Below is a small trained network, with its code and all its weights. Each question gives an input and a target symbol and asks what happens when units are switched off, that is, made to give their printed mean instead of their output.

import numpy as np


def w(rows, s, z=0):
    codes = np.array(rows[::2]) - 128.0
    scale = np.full(codes.shape[1], s)
    scale[-1] = z or s
    return codes * scale


def f(y):
    return y / 2 * (1 + np.tanh(0.7978845608 * (y + 0.044715 * y**3)))


def softmax(a):
    e = np.exp(a - a.max(-1, keepdims=True))
    return e / e.sum(-1, keepdims=True)


def log_softmax(a):
    a = a - a.max(-1, keepdims=True)
    return a - np.log(np.exp(a).sum(-1, keepdims=True))


def net(x, mask):
    ids = ['ΣΦζλμτψ'.index(c) for c in x.split()]
    T = len(ids)
    res = E[ids] + P[:T]
    u = 0
    for l in range(2):
        q, k, v = (res @ M[l].T for M in (Q, K, V))
        z = softmax(np.where(np.tri(T) > 0, q @ k.T / 4**0.5, -1e9)) @ v
        res = res + np.where(mask[u], z, O[l][:, -1]) @ O[l][:, :-1]
        u += 1
        y = f(res @ A[l][:, :-1].T + A[l][:, -1])
        res = res + np.where(mask[u : u + 8], y, B[l][:, -1]) @ B[l][:, :-1]
        u += 8
    return log_softmax(res[-1] @ U[:, :-1].T + U[:, -1])


Q, K, V, O, A, B = {}, {}, {}, {}, {}, {}
E = w([
[180,148,160,76],'Σ',
[128,90,184,149],'Φ',
[216,64,192,211],'ζ',
[61,69,85,213],'λ',
[181,100,147,249],'μ',
[125,97,160,47],'τ',
[158,148,87,237],'ψ',
],0.017)
P = w([
[91,198,239,155],'0',
[133,149,169,172],'1',
[158,130,165,129],'2',
[159,116,148,114],'3',
[152,108,132,99],'4',
[169,100,94,87],'5',
[163,95,89,70],'6',
[147,99,63,83],'7',
[118,104,79,116],'8',
[77,98,66,122],'9',
[2,128,127,167],'10',
],0.0047)
Q[0] = w([
[53,235,117,117],'L0H1',
[213,112,46,111],'L0H1',
[151,2,115,114],'L0H1',
[205,29,129,160],'L0H1',
],0.0098)
K[0] = w([
[101,172,231,155],'L0H1',
[201,17,57,82],'L0H1',
[207,105,1,130],'L0H1',
[200,108,2,67],'L0H1',
],0.0092)
V[0] = w([
[53,229,186,198],'L0H1',
[124,121,182,124],'L0H1',
[57,220,181,255],'L0H1',
[201,183,217,120],'L0H1',
],0.009)
O[0] = w([
[250,87,2,20,168],'L0H1',
[174,121,160,106,129],'L0H1',
[188,118,30,133,255],'L0H1',
[173,154,155,2,197],'L0H1',
],0.0092,0.0042)
A[0] = w([
[140,168,220,224,252],'L0N1',
[101,101,70,52,24],'L0N2',
[58,57,164,23,249],'L0N3',
[48,216,89,66,120],'L0N4',
[160,235,107,210,190],'L0N5',
[85,7,199,83,37],'L0N6',
[186,220,106,115,244],'L0N7',
[34,3,137,176,201],'L0N8',
],0.0066,0.0018)
B[0] = w([
[180,126,11,59,207],'L0N1',
[48,99,171,165,147],'L0N2',
[135,64,2,113,202],'L0N3',
[212,148,156,217,114],'L0N4',
[107,155,89,17,252],'L0N5',
[167,169,140,128,153],'L0N6',
[140,85,147,40,238],'L0N7',
[129,78,170,227,175],'L0N8',
],0.0095,0.0044)
Q[1] = w([
[112,181,65,129],'L1H1',
[153,187,203,178],'L1H1',
[101,142,252,149],'L1H1',
[27,96,177,86],'L1H1',
],0.012)
K[1] = w([
[124,2,10,103],'L1H1',
[242,54,164,51],'L1H1',
[221,170,218,3],'L1H1',
[92,246,143,9],'L1H1',
],0.0073)
V[1] = w([
[99,108,70,46],'L1H1',
[91,210,135,138],'L1H1',
[208,253,111,176],'L1H1',
[121,126,130,142],'L1H1',
],0.013)
O[1] = w([
[89,105,129,28,214],'L1H1',
[140,156,19,1,5],'L1H1',
[204,195,130,97,101],'L1H1',
[126,112,132,129,120],'L1H1',
],0.011,0.014)
A[1] = w([
[135,202,161,27,143],'L1N1',
[109,127,57,185,120],'L1N2',
[240,152,102,104,107],'L1N3',
[194,172,192,115,3],'L1N4',
[180,110,159,107,245],'L1N5',
[254,97,51,64,175],'L1N6',
[24,91,160,109,47],'L1N7',
[130,183,219,231,139],'L1N8',
],0.009,0.0048)
B[1] = w([
[138,235,118,80,204],'L1N1',
[128,100,190,116,181],'L1N2',
[160,67,85,93,168],'L1N3',
[243,143,139,49,141],'L1N4',
[63,117,189,175,207],'L1N5',
[112,168,74,253,223],'L1N6',
[160,200,107,104,188],'L1N7',
[139,171,69,58,254],'L1N8',
],0.013,0.012)
U = w([
[117,91,78,2,175],'Σ',
[136,182,112,138,165],'Φ',
[195,120,132,84,101],'ζ',
[144,188,173,97,101],'λ',
[146,93,88,88,2],'μ',
[187,148,181,194,124],'τ',
[99,109,188,154,175],'ψ',
],0.0093,0.0063)

Each question gives the input, a string of symbols that net reads in full, and the target symbol t.
The units are the heads (4 rows each of Q, K, V and O) and the neurons (one row each of A and B). Each row of codes is followed by its name. A weight is (code - 128) times the scale printed after its matrix; where a second scale follows, it is the last column's (O, A, B and U).
mask holds one flag per unit, layer by layer, with each layer's heads first. A switched-off unit (its flag False) gives its mean, the last column of its rows in O or B, instead of its output. The means were averaged over made-up inputs and are rounded, as every weight is.
A unit's drop is (log p(t) with every unit on - log p(t) with that unit switched off) / (log p(t) with every unit on - log p(t) with every unit switched off).
The circuit of an input: a set's keep is (log p(t) with only the set's units on - log p(t) with every unit switched off) / (log p(t) with every unit on - log p(t) with every unit switched off). Starting from the 12 units with the biggest drops (on a tie, the unit counted first), units are removed one at a time, each time the one whose removal leaves the highest keep (on an exact tie, the one counted first), for as long as the keep stays at least 0.8.
circuit, biggest first: the units of the circuit, biggest drop first
most important unit: the unit with the biggest drop
top k neurons: the k neurons with the biggest drops, biggest first
top k neurons in layer l: the k neurons of layer l with the biggest drops, biggest first
drop of u: that unit's drop, to one decimal
input Σ Σ ψ τ μ τ ζ, target ζ: circuit, biggest first	(L1H1 L1N4 L1N3)
input Σ ψ ψ τ Σ λ τ, target ψ: most important unit	L1N1
input Φ τ ψ ψ ψ τ, target Φ: top 2 neurons in layer 0	(L0N3 L0N8)
input ψ ψ ψ Σ Σ Φ τ ζ ψ Σ ψ, target λ: top 2 neurons	(L0N3 L1N8)
input ψ ψ Σ τ Φ ψ Σ Σ τ τ ψ, target Σ: circuit, biggest first	(L0N5 L1H1)
input μ ψ Σ, target λ: top 3 neurons	(L1N1 L0N7 L1N5)
input ψ ψ ψ ψ μ τ ψ Σ ψ ψ Σ, target Φ: circuit, biggest first	(L1H1 L1N6)
input ζ Φ ψ μ ζ μ, target ζ: circuit, biggest first	(L1H1 L1N4 L1N3 L0N2)
input μ ψ Σ ψ ψ μ ζ, target ζ: circuit, biggest first	(L1H1 L1N3)
input ψ Σ ζ ψ, target λ: circuit, biggest first	(L0H1 L1H1 L1N1)
input τ ψ ψ ψ Σ ψ τ ψ, target Σ: top 3 neurons	(L0N5 L0N3 L0N2)
input Σ τ Σ Σ Σ Σ τ Φ, target ψ: top 4 neurons	(L0N5 L1N8 L0N3 L0N8)
input ψ ψ ψ τ ψ ψ λ τ, target ψ: top 2 neurons	(L0N3 L1N1)
input ψ λ ψ τ ψ μ μ, target ψ: top neuron	(L1N1)
input ψ ψ ψ τ ψ ψ Σ ψ Φ, target ψ: circuit, biggest first	(L1N8 L1N1)
input Σ ψ Φ ψ, target ψ: top 4 neurons in layer 1	(L1N8 L1N1 L1N7 L1N4)
input ψ ζ ψ μ ψ, target τ: top 3 neurons	(L0N7 L1N8 L1N6)
input τ ψ τ Φ τ ψ ψ ψ Σ τ, target Φ: top 2 neurons	(L0N3 L1N6)
input ψ ψ Φ ψ, target ψ: top 2 neurons in layer 0	(L0N7 L0N2)
input Φ τ ψ ψ Σ ψ λ τ ψ ψ Σ, target ψ: top neuron	(L1N1)
input τ ψ ζ ζ ψ, target ζ: top 2 neurons in layer 0	(L0N3 L0N2)
input Φ ψ ζ ψ, target ζ: top 2 neurons in layer 0	(L0N5 L0N3)
input μ μ ψ ψ ψ Σ Σ, target λ: drop of L0H1	0.7
input ψ ψ ψ μ ψ, target τ: drop of L0N7	2.0
input ψ μ λ μ ζ τ ψ ψ ζ Σ, target ψ: drop of L1N4	0.0
